W =
[[124 141 131 132 122 106 127 103 133]
 [116 134 140 129 133 120 123 116 130]
 [120 135 130 131 128 122 123 119 130]
 [125 131 128 130 128 127 126 125 128]
 [121 142 131 132 126 116 124 112 131]
 [122 140 128 138 123 108 128 106 135]
 [114 130 128 142 121 107 133 107 137]
 [124 140 131 131 121 106 127 101 133]
 [121 134 130 131 122 119 117 113 130]
 [117 138 132 133 127 118 120 113 132]]
Rows and columns are numbered from 0.
What is the entry at row 1, column 2? 140
The entry at row 0, column 2 -> 131
What is the entry at row 0, column 1? 141
The entry in the bottom-right corner is 132
What is the bottom-left entry? 117
The top-left entry is 124
What is the entry in the top-right corner? 133
What is the minimum? 101
What is the entry directly below 114? 124
The entry in row 2 and column 1 is 135
What is the entry at row 1, column 0? 116
What is the entry directly below 137? 133
The entry just left of 103 -> 127
The top entry of the column that holds the smallest entry -> 103
The entry directly below the smallest entry -> 113

x =
[[150 123 120 117 142 111 133 133 120]
 [151 123 116 111 142 111 122 133 118]
 [151 123 116 111 142 112 122 134 118]
 [150 123 122 117 142 113 133 133 120]
 [151 128 113 111 142 107 114 133 114]]
Indices start at 0.
The entry in row 0 and column 1 -> 123
The smallest entry?
A: 107
The bottom-left entry: 151
The entry at row 0, column 0 is 150
The entry directly above the centre entry: 142
The entry at row 0, column 2: 120
The entry just right of 128?
A: 113
The top-right entry -> 120
The entry directly above the smallest entry: 113
The entry directly below the centre entry?
A: 142
The entry just left of the centre entry: 111
The entry just right of the smallest entry is 114
The entry in row 1 and column 0?
A: 151
The entry at row 2, column 2?
A: 116
The entry directly below 134?
A: 133
The entry at row 2, column 0 is 151

Read these off the array that follows. Indices start at 0.
1) Find the entry in row 0 and column 1.
2) Find the entry in row 1 and column 2.
3) Find the bottom-right entry.
4) Find the entry in row 1 and column 0.
5) Find the entry at row 0, column 0.
6) Find the entry directly above the smallest entry.
7) Find the top-right entry.
8) Find the maximum.
[[124 141 134 137 142]
 [123 141 145 122 145]
 [116 112 118 145 106]
 [123 137 131 145 136]
 [119 114 110 133 108]
 [122 132 135 113 133]
 [120 112 110 112 107]
 [122 141 147 131 144]
 [122 128 131 110 128]
 [119 128 137 128 127]
 [122 124 124 108 123]]
1) 141
2) 145
3) 123
4) 123
5) 124
6) 145
7) 142
8) 147

B =
[[130 128 128 128]
 [157 130 128 134]]
Rows and columns are numbered from 0.
The entry directly above 157 is 130
Report the bottom-left entry.
157
Report the entry at row 0, column 1.
128

[[107 151 131 103 103 136 134 105 142 148 147 145 103 122 118 145]
 [125 113 118 121 133 111 132 121 115 130 113 142 131 123 134 148]
 [122 122 122 116 136 130 105 109 115 141 139 105 140 117 124 145]
 [144 147 114 133 156 130 145 137 126 127 111 133 118 139 128 124]
 [129 111 153 148 126 120 156 147 147 151 140 149 111 118 106 133]
 [128 113 139 151 144 136 112 127 150 113 132 122 153 139 115 132]]
Indices start at 0.
The entry in row 2 and column 0 is 122
Which number is the entry in the top-right corner?
Answer: 145
The entry at row 1, column 0: 125
The entry at row 1, column 1: 113
Which number is the entry in the bottom-right corner?
Answer: 132
The bottom-left entry -> 128
Which number is the entry in row 0 and column 1?
Answer: 151
Which number is the entry at row 0, column 0?
Answer: 107
Which number is the entry in row 2 and column 2?
Answer: 122
The entry in row 0 and column 2: 131
The entry in row 1 and column 2 is 118
The entry in row 2 and column 1 is 122

[[131 122 130 132 126 128 122 134 119 126]
 [122 126 136 120 125 135 123 122 127 133]
 [128 126 134 126 133 127 131 134 138 120]
 [121 130 128 121 127 129 131 131 134 123]
 [116 117 130 136 133 118 122 116 143 150]]
Indices start at 0.
The entry in row 0 and column 2 is 130
The entry directly below 135? 127
The bottom-right entry is 150
The entry in row 0 and column 1? 122
The entry just left of 143: 116
The entry at row 2, column 0? 128
The bottom-left entry? 116
The top-right entry: 126
The entry at row 1, column 0 is 122
The entry just right of 118 -> 122
The entry directly above the largest entry? 123
The entry at row 0, column 0? 131
The entry just left of 119? 134
